Below is a small trained network, with its code and all its weights. Each question gives an input and a class and asks what happens when units are switched off, that is, made to give their printed mean instead of their output.

import numpy as np


def w(rows, s, z=0):
    codes = np.array(rows[::2]) - 128.0
    scale = np.full(codes.shape[1], s)
    scale[-1] = z or s
    return codes * scale


def f(y):
    return y / 2 * (1 + np.tanh(0.7978845608 * (y + 0.044715 * y**3)))


def log_softmax(a):
    a = a - a.max(-1, keepdims=True)
    return a - np.log(np.exp(a).sum(-1, keepdims=True))


def net(x, mask):
    res = np.array(x, float).reshape(1, 4) / 4 @ E
    y = f(res @ A[0][:, :-1].T + A[0][:, -1])
    res = res + np.where(mask, y, B[0][:, -1]) @ B[0][:, :-1]
    return log_softmax(res[-1] @ U[:, :-1].T + U[:, -1])


A, B = {}, {}
E = w([
[151,213,56,193,72,131,254,98,111,108],'x0',
[167,98,109,137,176,12,146,158,49,56],'x1',
[54,100,47,224,172,101,124,169,172,184],'x2',
[189,103,81,168,46,103,45,103,63,234],'x3',
],0.0085)
A[0] = w([
[99,131,124,56,199,196,194,130,155,45,130],'n1',
[149,96,147,121,132,103,47,111,127,151,233],'n2',
[102,89,180,98,133,95,54,119,147,112,139],'n3',
[177,67,143,136,181,27,138,170,61,91,6],'n4',
[133,161,170,175,44,214,85,67,166,192,61],'n5',
[185,199,223,56,61,168,119,90,49,94,62],'n6',
[94,178,146,96,146,124,182,165,150,91,94],'n7',
[107,153,135,122,106,205,107,113,139,162,34],'n8',
[169,69,101,130,137,54,129,150,2,97,75],'n9',
[122,28,152,104,144,110,69,155,185,131,109],'n10',
[103,179,70,190,64,156,183,135,115,85,112],'n11',
[95,139,215,162,211,123,160,164,196,40,89],'n12',
[136,201,109,164,8,91,224,76,122,123,90],'n13',
[99,57,195,90,165,149,82,202,108,148,113],'n14',
[84,109,74,156,155,99,137,166,170,150,48],'n15',
[141,163,164,57,76,145,126,128,93,81,71],'n16',
[89,145,181,112,102,188,70,181,201,132,103],'n17',
[80,92,99,250,186,124,111,158,171,154,70],'n18',
[149,123,80,139,94,158,62,112,48,142,169],'n19',
[135,130,198,60,77,147,137,83,81,106,19],'n20',
[196,78,132,186,62,105,98,100,28,210,125],'n21',
[109,122,180,122,99,195,94,137,188,177,44],'n22',
[219,175,214,39,126,123,152,103,80,136,15],'n23',
],0.0086,0.0013)
B[0] = w([
[105,169,138,80,47,96,73,158,179,124,252],'n1',
[157,186,98,98,114,124,103,113,118,107,196],'n2',
[201,167,68,104,120,140,124,133,64,47,201],'n3',
[109,58,108,101,194,215,234,56,208,123,207],'n4',
[116,94,86,98,140,125,158,90,184,124,231],'n5',
[120,115,179,207,154,125,109,127,128,217,254],'n6',
[127,163,121,102,119,104,104,127,142,114,197],'n7',
[139,101,81,113,93,167,177,73,149,167,179],'n8',
[136,57,120,104,128,157,164,75,197,138,211],'n9',
[191,143,117,125,170,160,97,137,55,60,211],'n10',
[181,134,96,129,184,161,152,135,42,67,207],'n11',
[132,169,107,127,1,45,131,151,185,94,251],'n12',
[219,176,80,109,152,166,154,114,46,68,239],'n13',
[183,140,118,68,171,160,118,167,46,83,222],'n14',
[97,146,192,190,133,138,110,186,120,187,172],'n15',
[94,60,173,178,125,114,63,138,134,125,196],'n16',
[145,92,110,101,149,132,148,125,140,96,212],'n17',
[96,89,194,213,163,138,91,191,130,206,203],'n18',
[115,186,162,108,54,48,136,138,184,149,197],'n19',
[110,95,153,196,168,162,107,158,111,151,203],'n20',
[121,227,113,98,32,63,50,119,168,112,247],'n21',
[94,137,111,117,163,186,176,92,137,135,207],'n22',
[113,85,176,177,168,129,74,175,123,176,225],'n23',
],0.0083,0.0098)
U = w([
[130,174,133,102,53,52,104,149,182,123,241],'0',
[171,144,113,109,165,167,142,153,1,88,2],'1',
[115,76,172,249,167,140,99,188,125,191,125],'2',
[124,65,120,86,165,191,207,61,231,141,145],'3',
],0.012,0.00042)

Each question gives the input, the list of numbers given to net, and the class t.
The units are the neurons (one row each of A and B). Each row of codes is followed by its name. A weight is (code - 128) times the scale printed after its matrix; where a second scale follows, it is the last column's (A, B and U).
mask holds one flag per neuron, in row order. A switched-off neuron (its flag False) gives its mean, the last column of its row in B, instead of its output. The means were averaged over made-up inputs and are rounded, as every weight is.
A unit's drop is (log p(t) with every unit on - log p(t) with that unit switched off) / (log p(t) with every unit on - log p(t) with every unit switched off).
The circuit of an input: a set's keep is (log p(t) with only the set's units on - log p(t) with every unit switched off) / (log p(t) with every unit on - log p(t) with every unit switched off). Starting from the 12 units with the biggest drops (on a tie, the unit counted first), units are removed one at a time, each time the one whose removal leaves the highest keep (on an exact tie, the one counted first), for as long as the keep stays at least 0.8.
circuit, biggest first: the units of the circuit, biggest drop first
k most important neurons: the k neurons with the biggest drops, biggest first
drop of u: that unit's drop, to one decimal
input [-6,0,-5,-2], class 1: circuit, biggest first : n14
input [-2,-7,-8,0], class 2: 3 most important neurons : n6, n23, n20
input [2,-2,-2,-1], class 1: 4 most important neurons : n4, n9, n18, n21
input [7,-2,4,-6], class 1: 2 most important neurons : n11, n13
input [-3,4,2,-1], class 3: 4 most important neurons : n4, n13, n11, n9
input [3,3,4,-1], class 2: 3 most important neurons : n18, n14, n3
input [8,7,8,6], class 1: 4 most important neurons : n13, n11, n6, n23
input [4,0,8,-7], class 2: 2 most important neurons : n18, n15
input [4,-7,6,6], class 3: 4 most important neurons : n5, n12, n1, n8
input [-5,4,-3,-7], class 0: 2 most important neurons : n12, n1
input [8,1,-7,-8], class 0: 4 most important neurons : n1, n12, n14, n7
input [0,4,-3,1], class 3: 3 most important neurons : n4, n9, n18
input [-3,6,5,7], class 0: 2 most important neurons : n21, n19
input [-2,8,4,-1], class 3: circuit, biggest first : n4
input [7,8,-1,5], class 3: 2 most important neurons : n9, n4
input [-8,3,1,-7], class 1: 3 most important neurons : n14, n10, n3
input [-7,-1,-8,0], class 2: 2 most important neurons : n6, n23
input [-3,8,-2,-8], class 0: drop of n7 : 0.2
input [5,-5,-5,-7], class 0: drop of n1 : 0.7
input [6,-5,-8,-1], class 2: circuit, biggest first : n6
input [-4,8,-2,-2], class 3: drop of n4 : 0.6
input [6,-5,-2,-8], class 0: drop of n15 : 0.0
